Below is a small trained network, with its code and all its weights. Each question gives an input and a class and asks what happens when units are switched off, that is, made to give their printed mean instead of their output.

import numpy as np


def w(rows, s, z=0):
    codes = np.array(rows[::2]) - 128.0
    scale = np.full(codes.shape[1], s)
    scale[-1] = z or s
    return codes * scale


def f(y):
    return y / 2 * (1 + np.tanh(0.7978845608 * (y + 0.044715 * y**3)))


def log_softmax(a):
    a = a - a.max(-1, keepdims=True)
    return a - np.log(np.exp(a).sum(-1, keepdims=True))


def net(x, mask):
    res = np.array(x, float).reshape(1, 8) / 4 @ E
    y = f(res @ A[0][:, :-1].T + A[0][:, -1])
    res = res + np.where(mask, y, B[0][:, -1]) @ B[0][:, :-1]
    return log_softmax(res[-1] @ U[:, :-1].T + U[:, -1])


A, B = {}, {}
E = w([
[128,126,132,126,127,128,125,131,125,127],'x0',
[129,126,131,123,129,125,129,128,126,128],'x1',
[167,86,153,72,122,189,63,20,107,128],'x2',
[126,124,134,129,127,127,122,132,121,128],'x3',
[123,127,135,141,125,133,109,136,120,127],'x4',
[118,135,204,162,5,95,167,90,142,195],'x5',
[65,204,88,79,161,34,41,118,157,167],'x6',
[127,125,135,129,127,128,121,134,122,127],'x7',
],0.016)
A[0] = w([
[127,159,81,79,228,88,53,143,133,120,130],'N1',
[118,130,127,141,131,104,150,165,117,129,249],'N2',
[142,98,140,90,125,178,67,6,112,128,138],'N3',
[111,154,98,109,183,129,76,145,157,114,145],'N4',
[95,172,126,104,100,29,63,91,152,179,2],'N5',
[154,98,112,106,214,194,145,182,121,74,208],'N6',
[150,130,138,89,126,161,77,69,141,116,112],'N7',
[128,172,132,135,106,121,96,120,165,125,116],'N8',
[155,115,147,131,37,175,167,144,149,118,143],'N9',
[154,107,111,138,180,195,152,155,134,107,201],'N10',
[135,118,134,169,113,150,137,133,103,141,62],'N11',
],0.02,0.009)
B[0] = w([
[108,120,177,140,249,143,146,118,186,106,245],'N1',
[127,126,128,184,108,134,163,224,136,116,175],'N2',
[162,118,172,11,102,153,65,32,142,120,254],'N3',
[154,111,180,92,173,134,119,210,153,149,200],'N4',
[129,153,21,121,33,99,97,144,48,135,233],'N5',
[144,148,19,114,24,116,99,144,53,120,231],'N6',
[96,128,122,173,193,108,91,28,117,147,198],'N7',
[131,119,73,104,89,150,160,130,121,106,159],'N8',
[124,109,195,201,150,145,168,73,150,121,205],'N9',
[107,146,76,129,35,90,107,133,96,159,199],'N10',
[130,137,177,101,109,127,163,98,157,145,152],'N11',
],0.019,0.036)
U = w([
[134,160,38,160,59,74,157,197,68,139,255],'0',
[198,123,52,44,81,114,48,42,35,167,139],'1',
[106,140,94,120,232,95,139,238,189,98,114],'2',
[165,102,112,20,255,134,43,94,162,123,63],'3',
[135,89,186,252,105,138,248,139,160,143,95],'4',
[205,44,229,118,96,194,138,21,142,165,38],'5',
],0.0076,0.0058)

Each question gives the input, the list of numbers given to net, and the class t.
The units are the neurons (one row each of A and B). Each row of codes is followed by its name. A weight is (code - 128) times the scale printed after its matrix; where a second scale follows, it is the last column's (A, B and U).
mask holds one flag per neuron, in row order. A switched-off neuron (its flag False) gives its mean, the last column of its row in B, instead of its output. The means were averaged over made-up inputs and are rounded, as every weight is.
A unit's drop is (log p(t) with every unit on - log p(t) with that unit switched off) / (log p(t) with every unit on - log p(t) with every unit switched off).
most important unit: the unit with the biggest drop
top k neurons: the k neurons with the biggest drops, biggest first
drop of u: that unit's drop, to one decimal
input [7,0,-7,-4,-8,-5,1,7], class 2: most important unit -> N1
input [2,7,0,4,7,-5,8,3], class 2: top 2 neurons -> [N3; N1]
input [-7,2,-1,-2,-2,5,1,-8], class 0: top 2 neurons -> [N3; N1]
input [-2,-7,-5,-5,7,3,0,2], class 4: top 3 neurons -> [N6; N5; N3]
input [6,-3,8,6,6,-1,1,-6], class 3: top 2 neurons -> [N5; N6]
input [-8,1,-8,-7,-7,1,-6,-1], class 4: top 2 neurons -> [N9; N5]
input [0,-5,-4,8,7,0,8,2], class 2: top 4 neurons -> [N1; N6; N4; N10]
input [0,6,6,8,-7,-3,1,-3], class 3: top 2 neurons -> [N5; N1]
input [3,2,0,2,-7,5,6,8], class 0: drop of N3 -> 0.9
input [7,7,-8,-4,1,-1,6,3], class 2: drop of N1 -> 0.4
input [3,5,-6,-6,-3,-6,-1,-6], class 0: drop of N6 -> 0.9
